(in the rows, 128 means zero)
Facts:
sabita | Δ flefli | Φ flaklen
vage | Δ flefli | Λ flenoflam | Φ flukar
mebul | Δ tronezi | Φ traklam
sotil | Δ brebu
tusam | Δ bovak | Λ pidu
gogren | Δ klotis
fostun | Δ tronezi | Λ stuklu | Φ plobodrok
siplem | Δ pifam | Φ drode
grorom | Δ dugra | Φ ploplom
stolas | Δ belal
puras | Δ grakal | Λ drikli skibofi gegi | Φ pliplar
kogribram | Δ zofen | Φ fidrotu
stedren | Δ gesom | Φ butrer
zoflebrem | Δ grakal | Λ belal | Φ gudre
trisak | Δ gesom | Φ trapal
tregrabol | Δ flefli | Φ vage
mogres | Δ flaklu | Λ belal
gaskas | Δ tronezi | Φ fostun
gesom | Δ sotam | Λ rodim | Φ grakal
stistam | Δ klubru | Φ voros
fludo | Δ flaklu | Φ zuplo
brebu | Δ skoplo | Λ trapal volok
riber | Δ vades | Φ fadam
sudor | Δ grakal | Λ flenoflam skekur laste | Φ zudrugram
mesteplu | Δ kliger | Φ plinaren
rodim | Δ pifam | Λ skekur | Φ siplem
skifal | Δ dugra | Φ zofen
gegi | Δ vades | Φ kosim
kosim | Δ vades | Λ sabita | Φ skori
pliplar | Δ grakal
laste | Δ plinaren
skibofi | Δ zuplo
zadel | Δ klafade | Λ tivul | Φ gresulum
skanin | Δ skoplo | Φ bemal
nibom | Λ tekam butrer
zeskam | Δ tristak
klubru | Δ volok | Φ tronezi
braga | Δ zofen | Λ zadebok | Φ lenizo
belal | Δ dugra
listi | Δ vades | Λ baklufo | Φ gegi
plinaren | Δ kliger
greplo | Δ gesom | Φ stena
flenoflam | Δ zofen | Λ laste | Φ klavun
lodoflol | Δ brukuvul | Φ fatrol
ploplom | Δ dugra | Φ skigri
flaklen | Δ flefli
skoplo | Λ sabita budre
zaror | Δ zeskam | Λ kufoza tusam butrer | Φ tekam
ranotren | Δ flaklu | Λ baklufo | Φ skekur
plizim | Δ tristak | Φ dobras
tavi | Δ tronezi | Λ miskas leskim pletresa plogral | Φ pidu
fomel | Δ belal | Φ lelus
butrer | Δ gesom | Φ drivam
tadak | Δ zofen | Λ mogres
naskil | Δ klotis | Λ skori | Φ drubrezin
pogru | Δ kliger | Φ mesteplu
traklam | Δ tronezi | Λ lesir pidu
latem | Δ klafade | Φ plogrugro
dobras | Δ tristak | Φ nonek
tugrutim | Δ belal | Φ gribatran
drubrezin | Δ klotis | Φ driklodram
zadebok | Δ belal | Λ stide | Φ ravom
bilas | Δ flefli | Φ sabita
grakal | Δ sotam | Λ klubru | Φ plupe
stuplis | Δ belal | Φ stolas
lesir | Δ gesom | Φ stedren
tristak | Λ tivul
ravom | Δ belal | Λ kufoza | Φ stuplis
klavun | Δ zofen | Φ kogribram
drikli | Δ zofen | Φ fupus
trito | Δ klafade | Φ pletresa
bavis | Δ nastul | Φ luklok
fomeri | Δ zuplo | Φ skibofi
stide | Δ belal | Λ pidu sudor flari | Φ fomel
bustim | Δ skoplo | Λ pletresa | Φ brebu
skigri | Δ dugra | Λ kliger | Φ nesol
pletresa | Δ klafade | Φ semik
pleplemer | Δ kliger | Λ kufoza | Φ pogru
gudre | Δ grakal | Λ tavi | Φ penu
leskim | Δ flaklu | Λ zadel | Φ gradrul
zofen | Δ dugra | Φ plimor
brabar | Δ klotis | Φ plokla
tugek | Δ zofen | Φ flenoflam
vades | Δ dugra | Φ grorom
trapal | Δ gesom | Φ plogral
baklufo | Δ skoplo | Φ tiflani
penu | Δ grakal | Φ librin
roro | Δ klubru | Φ stistam
fadam | Δ vades | Φ vafogres
skori | Δ vades
kufoza | Δ klotis | Λ plupe | Φ gogren
sunekol | Δ nastul | Φ meze
nesol | Δ dugra | Φ pifam
stedok | Δ tristak | Φ plizim
lelus | Δ belal | Φ zadebok
vomem | Δ tronezi | Φ flisiplak
bovak | Δ sotam | Φ klotis
semik | Δ klafade | Φ gritu
nonek | Δ tristak | Φ zeskam
skekur | Δ flaklu | Λ zadel tadak | Φ mogres
librin | Δ grakal | Φ sudor
flufim | Δ sotam | Λ tritres | Φ gesom
lenizo | Δ zofen | Φ tadak
tiflani | Δ skoplo | Λ tronezi listi | Φ bustim
miskas | Δ klotis | Λ zoflebrem skibofi | Φ kufoza
plupe | Δ sotam | Φ bovak
sifam | Δ klafade | Λ plogrugro laste | Φ latem
plogral | Δ gesom | Λ zadebok trapal | Φ greplo
stuklu | Δ brebu | Φ grusike
zabre | Δ brebu | Φ sotil
driklodram | Δ klotis | Λ traklam nibom | Φ brabar
plobodrok | Δ tronezi | Λ fostun | Φ butovar
brukuvul | Δ dugra | Λ ranotren | Φ skifal
klafade | Δ flaklu | Φ klastum
lirum | Δ flefli | Φ tregrabol
plokla | Δ klotis | Φ tritres
volok | Λ tavi
geta | Δ klotis | Λ vage | Φ naskil
fatrol | Δ brukuvul
plimor | Δ dugra | Φ belal
gresulum | Δ klafade | Φ trito
pidu | Δ tronezi | Λ zadel | Φ gaskas
butovar | Δ tronezi | Λ buzozam | Φ vomem
klotis | Δ sotam | Λ gegi
drivam | Δ gesom | Λ bovak | Φ mutin
flukar | Δ flefli | Λ brukuvul tekam | Φ bilas
zuplo | Δ flaklu | Λ rodim | Φ klafade
gritu | Δ klafade | Λ tavi fomeri | Φ sifam
tivul | Δ flaklu | Λ belal | Φ fludo
zudrugram | Δ grakal | Φ puras
voros | Δ klubru | Φ limer
drode | Δ pifam
fupus | Δ zofen | Φ braga
budre | Δ vades | Λ fomeri | Φ riber
klastum | Δ flaklu | Φ leskim
gribatran | Δ belal | Φ stide
limer | Δ klubru | Λ klastum laste
flari | Δ zeskam | Λ klastum | Φ zaror
bemal | Δ skoplo | Φ baklufo
tivur | Δ grakal | Φ zoflebrem
tritres | Δ klotis | Φ miskas
stena | Δ gesom | Φ lesir
tekam | Δ zeskam | Λ tivul
skomul | Δ zuplo | Φ fomeri
meze | Δ nastul | Φ bavis
zegu | Δ pifam | Φ rodim
fidrotu | Δ zofen | Φ drikli
tronezi | Δ volok
flefli | Δ volok | Φ klubru
flisiplak | Δ tronezi | Φ mebul
grusike | Δ brebu | Φ zabre
gradrul | Δ flaklu | Φ ranotren
luklok | Δ nastul | Λ trapal
nastul | Δ nibom
plogrugro | Δ klafade | Λ brebu
pifam | Δ dugra | Φ brukuvul
vafogres | Δ vades | Λ klubru | Φ listi
buzozam | Δ nibom | Λ traklam naskil | Φ nastul
mutin | Δ gesom

Known rows:
butovar: [158 125 122 141 128  95 107 115 108 126 113 107 141 105 102 143 143 138
 129  95 126 125 141 158 103 144 144 175 154 111 112 127 117  90 165 173
  95 124 124]
tavi: [ 85  99 115 143 111 110 162 151 117 129  98 192 107 101 139 125 168 107
 122 105  93 147 173 110 131 131 183 111 150 137 103  71 129 136  88 131
 113 118 162]
zuplo: [128 115 201 132 124 121 123  82 171 152 142 131 110 172 161 129 129 129
  94 141 164 104 171 151  85  94 149  35 131 126 191 140 203 128  83 155
 101 109 161]
tristak: [150 173 168 137 103 120 134  80 161 162 105 141 115 161 142 156 123 127
 138 136 140  97 163 134 101  94 169  50 144 131 145 135 170 158  69 166
  85 125 145]
driklodram: [146 137 120 163  94  59 138 104 157 132 152 101 123 118 130 181 124 140
 138  97 142 152 130 152 114 123 163 171 182 122 126 144 143 117 123 180
 111 127  88]
buzozam: [162 133 136 143 135 103 101  75 138 128  69 136 124 121 119 195 160 160
 119 115 199 115 123 161  90  97 162 119 108 122 157 127 163 129 106 174
  55 136 115]
brebu: [127 159 143 126 110 126 128  81 133 130 124 182  70 134 104 120 119  84
 108 188 147  94 155 134 100 127 135   7 101 136 152  63 190 139  58 148
 114  88 131]
luklok: [112 115 114 131 133 104 128 135 131 117 161 165 109 108 108 112 139 109
 113 133 110 134 160 115 113 137 142 110 136 115 135  77 142 123 107 152
 117 108 141]
miskas: [ 83 155  93 127  83 112 166 157 141 134 155 157  88 135 113 133 114  98
 142 117 100 121 161 119 106 108 164 119 170 143  95 105 150 149 109 124
 152 124 143]
gogren: [122 148 104 123 103 127 126 137 121 122 182 107 120 146 114 121 104 119
 146 150 134  93 139 132 105 117 105 132 165 127 130 145 168 103 141 112
 173 104 107]
flaklu: [143 110 145 131 144 160 118 102 146 130 127 131 127 167 123 139 161 140
 110 142 166  71 166 167  70  83 143  88 104 126 181 147 198 142 121 129
 113 141 155]
nesol: [118 118 112 139 146 147 145 137 142 117 151 101 137 136 147 118 124 130
 135 162 132  93 152 100 127 136  99 103 157 111 149 135 147 113 111 121
 128 102 110]
skanin: [129 107 124 125 141 121 112 124 130 123 145 142 149 118 132 139 151 136
 143 154 122 125 142 112 147 129 101 123 138 104 176 127 152 147 104 143
 125 112 119]
greplo: [144 122 130 107 120 117 120 141 162 114 147 143 133 127 133 116 138 156
 145 143 115 103 143 126 132 119 105 150 148 109 155 125 148 113 150 111
 115 117 131]
drikli: [ 86 131  82 122 132 160 165 159 134 121 108 125 124 138 138 121 127 123
 149 149 109  84 168  92 129 116 125 103 156 112 116 121 150 152 112 104
 136 118 136]
kliger: [141 142 128 116 129 165 100 101 124 126  92 144 133 153 125 140 157 146
 132 172 169  70 142 133  98  92 117  65 106 132 162 147 188 133 100 114
 109 113 132]
riber: [113 103 113 140 149 136 137 135 142 120 142 117 148 131 153 133 139 141
 133 150 133 110 147  98 136 132 100 113 152 111 159 134 147 118 105 127
 115 105 114]
zudrugram: [127 139 108 105 127 120 109 150 134 118 155 131 135 137 102 123 131 143
 143 131 124 108 137 130 107 109 110 154 149 111 135 136 143 118 152 125
 131 118 134]
plimor: [119 149  98 123 150 144 134 149 128 120 158  94 135 141 105 110 105 127
 134 146 124  74 152 118  98 131  98 120 152 101 122 131 134 107 147 134
 131 108 122]

Rows:
No name comes twice in this set of rows, the named rows included.
[104 115 131 146 142  73 138 112 160 120 158 112 112 104 154  96 116 136
  83 144 141 134 160 111 126 157 146  67 173 101 125 112 174  88  92 171
  98  75 108] : stide
[127 144 132 140  92 122 167 148 157 132 183 149  95 149 123 131 109  96
 154 122  92 106 157 121 108 129 130 133 161 141 132  90 114 124 118 125
 146 130 134] : puras
[103 156 135 114 117 117 150 140 150 152 145 103 115 147 126  94  97 118
 130 122  85  96 191 142 107 111 148  94 176  95 110 150 193 153 142 146
 141 117 163] : mogres
[ 92 127  92 134 132 112 154 127 143 114 127 117 101 104 144  88 112 125
  96 163 128 105 175 110 125 150 142  60 159 108 103 105 193 108 110 129
 124  74 117] : zadebok
[120 165 108 127 154 178 125 125 136 124 110 100 121 175 116 145 113 140
 120 154 189  54 139 122  59  99 109  70 118 124 128 124 137 100 112 136
  83 116 139] : zofen
[137  91 158 126 143 164 123  95 146 131 123 126 118 169 132 148 153 136
 104 134 172  72 164 177  72  79 138  87  99 122 195 140 209 145 131 131
 115 146 153] : klafade
[ 87 178 121 112 139 113 143 151 150 146 143  97 129 142 124  95  87 138
 118 131 104  98 172 111 105 123 131  83 186  90  89 139 159 125 126 155
 117  92 159] : tadak
[ 78 115 129 111 159  94 116 128 148 123 146 117 146 112 159  74 124 159
  81 164 143 129 158  96 137 134 123  60 170  93 134 140 203 101  90 146
 113  52 138] : flenoflam
[ 70 113  83 107 132 148 156 158 133 125  84 156 124 121 133 132 158 124
 142 122  97 109 178 114 139  99 158 125 146 106 117 120 185 190 120 103
 134 139 167] : skibofi
[159 165  95 111  98 100 138 118 160 120  73  92 116 100 134 134 115 168
 155 126 121  77 151 160 135 120 143 154 172  89  96 160 194 130 196 127
 110 122  91] : butrer
[128 182 153 131 129 159 143 112 165 159  90 101 130 195 143 170 107 149
 149 130 169  69 149 122  80  83 127  67 153 124 137 161 140 140  96 153
  75 130 155] : brukuvul

The same nodes again, as new rows of numbers:
Known rows:
klastum: [ 93 115 130 117 177 119 116 128 117 106 127 143 106 112 177 117 108 210
 114 117 131 104 106 146 107 133 116 131 103 114 103 160 131]
flari: [ 95 108 115 129 158 126 116 134 121 127 131 123 119 132 138 108 134 201
 115 123 131 108 108 143 123 160 118 117  99 117 104 144 132]
voros: [100 106 115 128 117 127 128 135 123 114 135 118 128 123  97 127 109 134
 122 123 130 112 110 129 113 119 116 127 117 123 106 146 135]
dugra: [107 104 119 119 132 129 146 137 124 116 130 116 125 131  96 117 108 118
 120 131 135 129 111 163 119 119 126 139 141 121 106 155 148]
plimor: [131 109 128 123 129 128 150 152 121 106 126 117 105 117  92 135 108 129
 118 125 152 125 113 168 114 121 127 147 129 123 104 148 133]
luklok: [153 108 112 138 124 136 119 131 118 106 128 121 116 183 101 106 170 122
 119 120 132 104 106 140 165 144 134 117 107 124 121 132 130]
bilas: [103 109 116 123 122 128 135 135 122 105 134 119 113 124  97 133 111 136
 121 129 133 103 108 125 114 122 121 122 118 125 103 143 133]
mesteplu: [102 107 115 134 116 127 132 133 122 120 135 119 129 122  93 128 110 137
 120 124 132 112 111 133 111 123 117 130 120 122 108 147 131]
plinaren: [ 99 106 116 122 125 127 131 134 123 105 136 119 122 132  94 126 107 127
 123 128 130 118 112 130 116 119 118 120 117 122 104 150 149]
zadebok: [120 127 152 116 178 127 126 135 117 107 125 123 122 138 132 107 144 153
 113 121 147 116 109 158 124 171 132 121 104 119 123 135 129]
semik: [103 106 116 125 125 126 135 132 125 111 133 122 113 122  95 135 108 137
 120 130 130 105 108 124 112 118 121 123 118 123 105 144 133]
mogres: [195 186 154 117 123 128 110 176 122 100 127 116 105 117  97 114 106 115
 114 123 165 158 142 124  99 142 136 111 106 163 143 127 126]
tadak: [198 149 151 115 132 146 129 173 123 106 126 116 106 114  96 107 105 115
 114 120 147 158 138 150 103 138 134 112 108 142 123 129 127]
stedren: [ 99 113 116 121 125 128 122 133 125 105 142 118 106 119  96 129 122 176
 122 127 133 102 111 123 124 121 118 126 138 119 107 146 132]
zuplo: [139 112 130 119 137 180 120 167 123 105 153 115 137 171  92 105 131 114
 115 128 131 133 114 124 121 122 117 110 105 135 114 131 132]
stedok: [102 103 113 134 116 124 128 133 124 132 138 119 122 116  98 122 107 144
 119 132 132 119 109 128 107 124 125 130 134 125 105 145 135]
trisak: [ 97 105 116 142 116 126 109 138 125 116 153 119 109 118 103 123 110 174
 122 137 131 105 109 125 106 123 118 122 140 126 107 144 139]
roro: [ 99 107 113 134 120 124 128 136 125 130 137 118 121 117  97 122 109 145
 121 132 130 120 110 125 110 123 123 127 137 131 104 146 136]
stuklu: [ 95 105 114 122 119 125 126 135 123 137 129 120 119 113 136 134 107 156
 118 122 131 125 108 135 101 123 126 145 143 124 106 159 142]

Rows:
No name comes twice in this set of rows, the named rows included.
[196 171 142 116 134 137 110 134 123 104 130 117 123 141 115 107 117 115
 113 120 147 135 117 124 103 159 137 110 109 142 155 126 126] : leskim
[ 99 107 113 118 123 125 128 130 125 108 127 118 115 115 129 136 108 146
 119 124 134 123 109 140 104 118 125 140 129 124 105 167 150] : kliger
[176 213 177 111 143 121 111 165 125 101 122 114 114 113 188 120 102 112
 111 121 186 200 156 138  97 157 152 113 110 151 176 130 128] : belal
[145 130 148 118 143 127 125 153 122 121 129 114 141 117 133 105 109 120
 114 124 127 159 113 140 102 171 131 115 107 134 134 132 128] : rodim
[ 96 108 117 119 118 122 117 131 125 117 128 119 121 113 161 140 103 154
 121 124 131 132 111 142 101 118 128 143 128 128 107 172 158] : klubru
[165 113 115 118 138 128 109 129 116 102 125 122 108 189 138 106 160 114
 115 119 147 107 111 148 176 130 152 116 108 120 139 128 131] : brebu
[ 95 143 113 119 121 118 101 127 120 103 126 121 107 113 250 109 120 182
 120 116 133 118 111 147 104 168 143 140 106 121 153 128 128] : trapal
[180 135 114 117 120 126 109 130 119 100 126 119 111 173 182 104 136 112
 116 115 150 135 112 143 146 151 159 115 112 126 162 126 132] : volok

The same nodes again, as new rows of numbers:
Known rows:
lirum: [ 97 121 104 113 116 133 126 113  90 132 164 139 155 149 121]
bilas: [124 111 125  97 141 113 138 110 107 146 154 132  95 126 143]
zoflebrem: [151 120  20 102 147 204 133 121 156  68  86  93 148 136 106]
stuklu: [118 121 112 118 102 127 121 126 107 144 171 127 179 120 108]
fostun: [143 124 137 116 120 103 147 127 172 146 143 146 148  99 143]
driklodram: [ 62 207 103 117 157 204 131 100 193 111 115 165  83 141 153]
bemal: [111 127 105 123 144 111 131 132 116 130 140 140 171 127 140]
sotil: [136 116 128 117 128 108 144 116 140 141 145 146 131 121 133]
pifam: [128  76 178 146 142  96  91 140 118 126 135 129 101 119 126]
stedren: [126 132 119  77 102 145 144 158 127 207  95 119 111 125 144]
flari: [126 168 168 136 104 176 165 127  72 104 165  92 172 139 141]
volok: [156 163 112 124 141 113 159 119 117  85 101  64 106 166  75]
meze: [114 133 109 131 141 114 128 137 112 127 148 139 176 123 137]
zeskam: [126 118 133 105 125 111 138 124 142 142 151 131 111 118 142]
zabre: [138 133 122 124 138 110 134 117 126 145 142 151 160 124 133]
vades: [101  92 142 165 121 104  93 107  92 123 167 143 169 154 115]
sifam: [132 184 218  97 130 134 175 142  93  86 100  89  85 158 155]
gaskas: [141 140 124 135 135 106 142 137 163 144 132 140 172 124 135]
mogres: [145 127  90 173 101 179 104 124 140 109  62 109  58 108  99]

Rows:
No name comes twice in this set of rows, the named rows included.
[119 102 123 163 141  71 109  98  93 102 139 104 162 193  86] : budre
[178 135 180 117 120 178 165 133  81 125 185  79 126  75 144] : klastum
[143 135 130 162 100 211 122 133 125 108  71  97  64 112 118] : skekur
[129 128 110 109 128 226 141 158 138 189 126  88  89 107 146] : lesir
[150 200 111 110 145 136 218 136 103 143  95  61 135 185 130] : plogral
[130 181  92 152 130 106 157 141 153  70  99  35 159 184  62] : tavi
[ 91 102 206 163 131 120  58 124 153 131  92 141 102 149 171] : ravom
[105 144 124 103 143  62 146 121 142 111  97 131 116 181 136] : skoplo
[169 165 170 119  91 107 158 135  86  99  80  72  89 118 112] : plogrugro
[ 96 120 106 163 145 201 103 133 171 121 100 146  96 149 141] : nibom
[163 166  73  68 157 127 186 103 153  60  74 100 144 191 117] : gudre
[132 108 127 110 104 131  84 136 136 160  94 161  95 101 125] : ranotren
[130 145 120 118 148  90 163 126 151 102 101  81  88 174 107] : bustim
[113  98 184 132 148  53  92 118 112 124  94 134  86 174 122] : kosim

